Below is a small trained network, with its code and all its weights. Each question gives an input and a target symbol and asks what happens when units are switched off, that is, made to give their printed mean instead of their output.

import numpy as np


def w(rows, s, z=0):
    codes = np.array(rows[::2]) - 128.0
    scale = np.full(codes.shape[1], s)
    scale[-1] = z or s
    return codes * scale


def norm(h):
    return h / np.sqrt((h * h).mean(-1, keepdims=True) + 1e-5)


def f(y):
    return np.maximum(y, 0)


def softmax(a):
    e = np.exp(a - a.max(-1, keepdims=True))
    return e / e.sum(-1, keepdims=True)


def log_softmax(a):
    a = a - a.max(-1, keepdims=True)
    return a - np.log(np.exp(a).sum(-1, keepdims=True))


def net(x, mask):
    ids = ['αγδεζηλμξπσψω'.index(c) for c in x.split()]
    T = len(ids)
    res = E[ids] + P[:T]
    r = norm(res)
    for j in range(3):
        rows = slice(2 * j, 2 * j + 2)
        q, k, v = (r @ M[0][rows].T for M in (Q, K, V))
        z = softmax(np.where(np.tri(T) > 0, q @ k.T / 2**0.5, -1e9)) @ v
        o = O[0][rows]
        res = res + np.where(mask[j], z, o[:, -1]) @ o[:, :-1]
    y = f(norm(res) @ A[0][:, :-1].T + A[0][:, -1])
    res = res + np.where(mask[3:19], y, B[0][:, -1]) @ B[0][:, :-1]
    return log_softmax(norm(res)[-1] @ U[:, :-1].T + U[:, -1])


Q, K, V, O, A, B = {}, {}, {}, {}, {}, {}
E = w([
[131,90,117,131],'α',
[108,124,122,125],'γ',
[118,109,117,127],'δ',
[111,116,102,152],'ε',
[116,100,122,121],'ζ',
[107,122,124,147],'η',
[174,129,131,1],'λ',
[110,105,134,103],'μ',
[85,120,148,124],'ξ',
[97,107,124,118],'π',
[137,132,108,159],'σ',
[109,103,122,133],'ψ',
[140,134,129,114],'ω',
],0.032)
P = w([
[184,254,136,146],'0',
[112,21,192,85],'1',
[117,15,184,88],'2',
[113,16,180,89],'3',
[125,11,170,92],'4',
[114,14,163,92],'5',
[135,4,151,86],'6',
[104,11,170,84],'7',
[118,10,156,90],'8',
[115,9,146,83],'9',
[100,16,157,91],'10',
],0.007)
Q[0] = w([
[72,72,96,45],'h1',
[37,18,31,115],'h1',
[175,254,149,43],'h2',
[50,21,61,78],'h2',
[161,232,58,144],'h3',
[202,184,130,187],'h3',
],0.0096)
K[0] = w([
[124,205,118,171],'h1',
[144,251,61,84],'h1',
[177,27,151,95],'h2',
[93,184,115,89],'h2',
[124,118,141,213],'h3',
[147,51,176,197],'h3',
],0.013)
V[0] = w([
[146,197,188,86],'h1',
[253,125,70,99],'h1',
[186,183,63,190],'h2',
[130,107,60,77],'h2',
[73,127,111,223],'h3',
[101,170,95,96],'h3',
],0.014)
O[0] = w([
[159,171,172,46,187],'h1',
[130,178,41,112,107],'h1',
[81,90,123,101,254],'h2',
[248,84,67,160,130],'h2',
[100,93,148,91,36],'h3',
[180,67,111,147,178],'h3',
],0.014,0.0065)
A[0] = w([
[132,80,191,122,111],'n1',
[99,39,247,141,209],'n2',
[84,184,143,79,166],'n3',
[164,203,132,222,161],'n4',
[147,111,163,18,110],'n5',
[96,120,82,172,121],'n6',
[72,137,59,155,157],'n7',
[68,102,27,99,97],'n8',
[208,137,61,33,220],'n9',
[132,59,59,67,204],'n10',
[218,197,151,141,97],'n11',
[131,87,214,5,64],'n12',
[176,141,124,196,107],'n13',
[110,134,202,222,250],'n14',
[208,169,171,168,41],'n15',
[178,68,160,179,61],'n16',
],0.011,0.0024)
B[0] = w([
[126,167,87,180,183],'n1',
[178,181,108,208,253],'n2',
[174,170,132,109,154],'n3',
[36,108,62,104,148],'n4',
[134,224,92,119,189],'n5',
[120,199,133,107,152],'n6',
[142,160,110,98,163],'n7',
[157,124,125,89,188],'n8',
[137,101,215,139,206],'n9',
[163,147,156,134,212],'n10',
[2,48,203,134,160],'n11',
[130,191,65,163,218],'n12',
[83,141,104,97,148],'n13',
[208,118,176,56,170],'n14',
[52,94,130,86,151],'n15',
[97,159,114,120,157],'n16',
],0.0089,0.011)
U = w([
[172,215,128,23,69],'α',
[153,21,73,13,186],'γ',
[180,224,74,171,109],'δ',
[234,93,144,182,107],'ε',
[111,49,146,213,183],'ζ',
[223,80,53,167,113],'η',
[104,203,15,143,62],'λ',
[229,103,162,55,190],'μ',
[23,205,166,119,171],'ξ',
[169,182,181,118,250],'π',
[24,27,65,140,65],'σ',
[95,56,198,40,165],'ψ',
[34,175,87,12,33],'ω',
],0.012,0.0023)

Each question gives the input, a string of symbols that net reads in full, and the target symbol t.
The units are the heads (2 rows each of Q, K, V and O) and the neurons (one row each of A and B). Each row of codes is followed by its name. A weight is (code - 128) times the scale printed after its matrix; where a second scale follows, it is the last column's (O, A, B and U).
mask holds one flag per unit, heads first, then neurons. A switched-off unit (its flag False) gives its mean, the last column of its rows in O or B, instead of its output. The means were averaged over made-up inputs and are rounded, as every weight is.
A unit's drop is (log p(t) with every unit on - log p(t) with that unit switched off) / (log p(t) with every unit on - log p(t) with every unit switched off).
The circuit of an input: a set's keep is (log p(t) with only the set's units on - log p(t) with every unit switched off) / (log p(t) with every unit on - log p(t) with every unit switched off). Starting from the 12 units with the biggest drops (on a tie, the unit counted first), units are removed one at a time, each time the one whose removal leaves the highest keep (on an exact tie, the one counted first), for as long as the keep stays at least 0.8.
circuit, biggest first: the units of the circuit, biggest drop first
most important unit: the unit with the biggest drop
k most important neurons: the k neurons with the biggest drops, biggest first
heads that matter: for each layer, one digit per head in row order, 1 if its drop is at least 0.15 and else 0, layers parted by /
drop of u: that unit's drop, to one decimal
input ω α ε, target α: circuit, biggest first -> (h1)
input γ γ ζ ω ε μ, target δ: heads that matter -> 000
input γ ε σ ζ, target δ: 2 most important neurons -> (n12, n5)
input ε π ψ ψ η δ σ, target σ: circuit, biggest first -> (h1, h2)
input ξ α σ γ ε ξ ψ γ, target π: circuit, biggest first -> (h1, n2, h2)
input δ η λ ζ α ε λ ψ, target γ: 2 most important neurons -> (n2, n12)
input δ γ δ α γ δ ε δ ζ, target γ: heads that matter -> 100
input δ ψ ξ ζ π ε δ, target γ: heads that matter -> 100
input η δ μ η ω, target ξ: heads that matter -> 111
input σ ξ α, target ω: heads that matter -> 010
input η ψ ψ δ δ, target ξ: heads that matter -> 010
input ψ γ δ ξ, target ζ: heads that matter -> 100
input μ π ξ ξ ξ, target ψ: heads that matter -> 111
input ζ δ ε ε η, target η: circuit, biggest first -> (h2)
input ξ ξ ε α ψ δ, target π: circuit, biggest first -> (h1, h2, n2)
input ζ δ η ψ ε δ, target η: heads that matter -> 110
input σ δ δ δ ζ δ, target ω: heads that matter -> 010
input ε δ ω ω η, target σ: 3 most important neurons -> (n5, n12, n2)
input λ ψ ξ γ σ, target ω: drop of n5 -> 0.0
input δ ε ψ σ ε μ, target γ: most important unit -> h1
input η μ π ζ μ ζ α ζ, target ξ: drop of h2 -> 0.5
input ψ μ ε η σ α δ ω, target ζ: drop of n4 -> 0.2
input ψ λ ψ ξ ζ, target ζ: drop of h2 -> 0.1
